Below is a small trained network, with its code and all its weights. Each question gives an input and a class and asks what happens when units are switched off, that is, made to give their printed mean instead of their output.

import numpy as np


def w(rows, s, z=0):
    codes = np.array(rows[::2]) - 128.0
    scale = np.full(codes.shape[1], s)
    scale[-1] = z or s
    return codes * scale


def norm(h):
    return h / np.sqrt((h * h).mean(-1, keepdims=True) + 1e-5)


def f(y):
    return y / 2 * (1 + np.tanh(0.7978845608 * (y + 0.044715 * y**3)))


def log_softmax(a):
    a = a - a.max(-1, keepdims=True)
    return a - np.log(np.exp(a).sum(-1, keepdims=True))


def net(x, mask):
    res = np.array(x, float).reshape(1, 2) / 4 @ E
    u = 0
    for l in range(3):
        y = f(norm(res) @ A[l][:, :-1].T + A[l][:, -1])
        res = res + np.where(mask[u : u + 10], y, B[l][:, -1]) @ B[l][:, :-1]
        u += 10
    return log_softmax(norm(res)[-1] @ U[:, :-1].T + U[:, -1])


A, B = {}, {}
E = w([
[252,99,71,52,107],'x0',
[214,223,83,70,46],'x1',
],0.004)
A[0] = w([
[105,192,125,166,117,142],'L0N1',
[88,86,144,141,192,121],'L0N2',
[161,132,105,122,39,57],'L0N3',
[193,105,89,90,74,255],'L0N4',
[127,183,134,172,88,107],'L0N5',
[125,126,170,207,110,115],'L0N6',
[120,151,152,191,95,106],'L0N7',
[162,142,94,80,2,190],'L0N8',
[208,93,132,120,170,148],'L0N9',
[119,86,195,148,168,152],'L0N10',
],0.0065,0.00088)
B[0] = w([
[119,149,134,54,178,158],'L0N1',
[213,147,130,194,214,213],'L0N2',
[134,99,164,142,103,175],'L0N3',
[99,123,121,145,132,244],'L0N4',
[140,198,170,71,176,151],'L0N5',
[145,125,117,70,126,157],'L0N6',
[150,206,152,80,104,144],'L0N7',
[54,132,144,123,176,255],'L0N8',
[67,94,79,64,3,192],'L0N9',
[152,171,74,194,124,198],'L0N10',
],0.005,0.0037)
A[1] = w([
[169,166,113,140,82,79],'L1N1',
[137,93,168,176,141,185],'L1N2',
[250,143,151,114,122,102],'L1N3',
[152,233,135,223,72,152],'L1N4',
[112,158,214,157,203,254],'L1N5',
[34,235,180,62,157,159],'L1N6',
[123,172,165,187,1,120],'L1N7',
[164,40,115,37,81,203],'L1N8',
[163,19,77,40,20,175],'L1N9',
[144,140,74,187,218,183],'L1N10',
],0.0054,0.0017)
B[1] = w([
[192,116,144,119,131,117],'L1N1',
[156,115,144,140,62,152],'L1N2',
[125,128,146,210,46,117],'L1N3',
[151,63,200,77,158,149],'L1N4',
[109,145,88,43,1,223],'L1N5',
[196,190,187,101,167,245],'L1N6',
[130,170,133,88,167,122],'L1N7',
[24,95,99,198,134,203],'L1N8',
[78,130,214,140,168,254],'L1N9',
[171,162,76,90,96,195],'L1N10',
],0.0047,0.0045)
A[2] = w([
[198,35,63,175,111,118],'L2N1',
[118,141,207,90,162,152],'L2N2',
[75,96,153,150,70,197],'L2N3',
[210,254,57,183,100,139],'L2N4',
[149,63,80,134,89,1],'L2N5',
[101,170,29,114,40,79],'L2N6',
[101,129,210,149,146,223],'L2N7',
[3,52,96,126,26,196],'L2N8',
[217,214,43,145,70,164],'L2N9',
[134,94,73,93,2,101],'L2N10',
],0.0058,0.0018)
B[2] = w([
[167,199,159,29,62,182],'L2N1',
[190,131,103,166,99,189],'L2N2',
[146,33,170,160,143,181],'L2N3',
[92,19,213,170,164,213],'L2N4',
[133,121,121,54,109,124],'L2N5',
[155,93,145,156,168,133],'L2N6',
[168,6,40,112,107,195],'L2N7',
[66,133,143,244,252,252],'L2N8',
[59,153,72,141,159,200],'L2N9',
[81,98,127,137,101,127],'L2N10',
],0.004)
U = w([
[28,88,122,186,198,219],'0',
[186,111,35,106,75,5],'1',
[116,248,175,49,139,139],'2',
],0.013,0.0032)

Each question gives the input, the list of numbers given to net, and the class t.
The units are the neurons (one row each of A and B). Each row of codes is followed by its name. A weight is (code - 128) times the scale printed after its matrix; where a second scale follows, it is the last column's (A, B and U).
mask holds one flag per neuron, layer by layer. A switched-off neuron (its flag False) gives its mean, the last column of its row in B, instead of its output. The means were averaged over made-up inputs and are rounded, as every weight is.
A unit's drop is (log p(t) with every unit on - log p(t) with that unit switched off) / (log p(t) with every unit on - log p(t) with every unit switched off).
unit that matters most: the unit with the biggest drop
k most important neurons: the k neurons with the biggest drops, biggest first
top k neurons in layer l: the k neurons of layer l with the biggest drops, biggest first
drop of u: that unit's drop, to one decimal
input [8,8], class 0: unit that matters most : L1N8
input [-6,-2], class 2: 2 most important neurons : [L0N7; L2N8]
input [7,8], class 0: 2 most important neurons : [L1N8; L1N6]
input [6,-8], class 1: 2 most important neurons : [L0N2; L0N10]
input [0,-4], class 1: top 2 neurons in layer 0 : [L0N8; L0N2]
input [2,-8], class 1: 2 most important neurons : [L0N2; L2N1]
input [-8,-3], class 2: 2 most important neurons : [L0N7; L1N8]
input [-1,0], class 2: 2 most important neurons : [L1N8; L2N8]
input [1,-2], class 1: top 2 neurons in layer 2 : [L2N1; L2N8]
input [1,-5], class 1: 2 most important neurons : [L2N1; L2N8]
input [4,-7], class 1: 2 most important neurons : [L0N2; L2N1]
input [1,-3], class 1: drop of L2N1 : 0.2
input [5,-8], class 1: drop of L0N2 : 0.7
input [-8,-2], class 2: drop of L1N5 : 0.1
input [2,-7], class 1: unit that matters most : L2N1
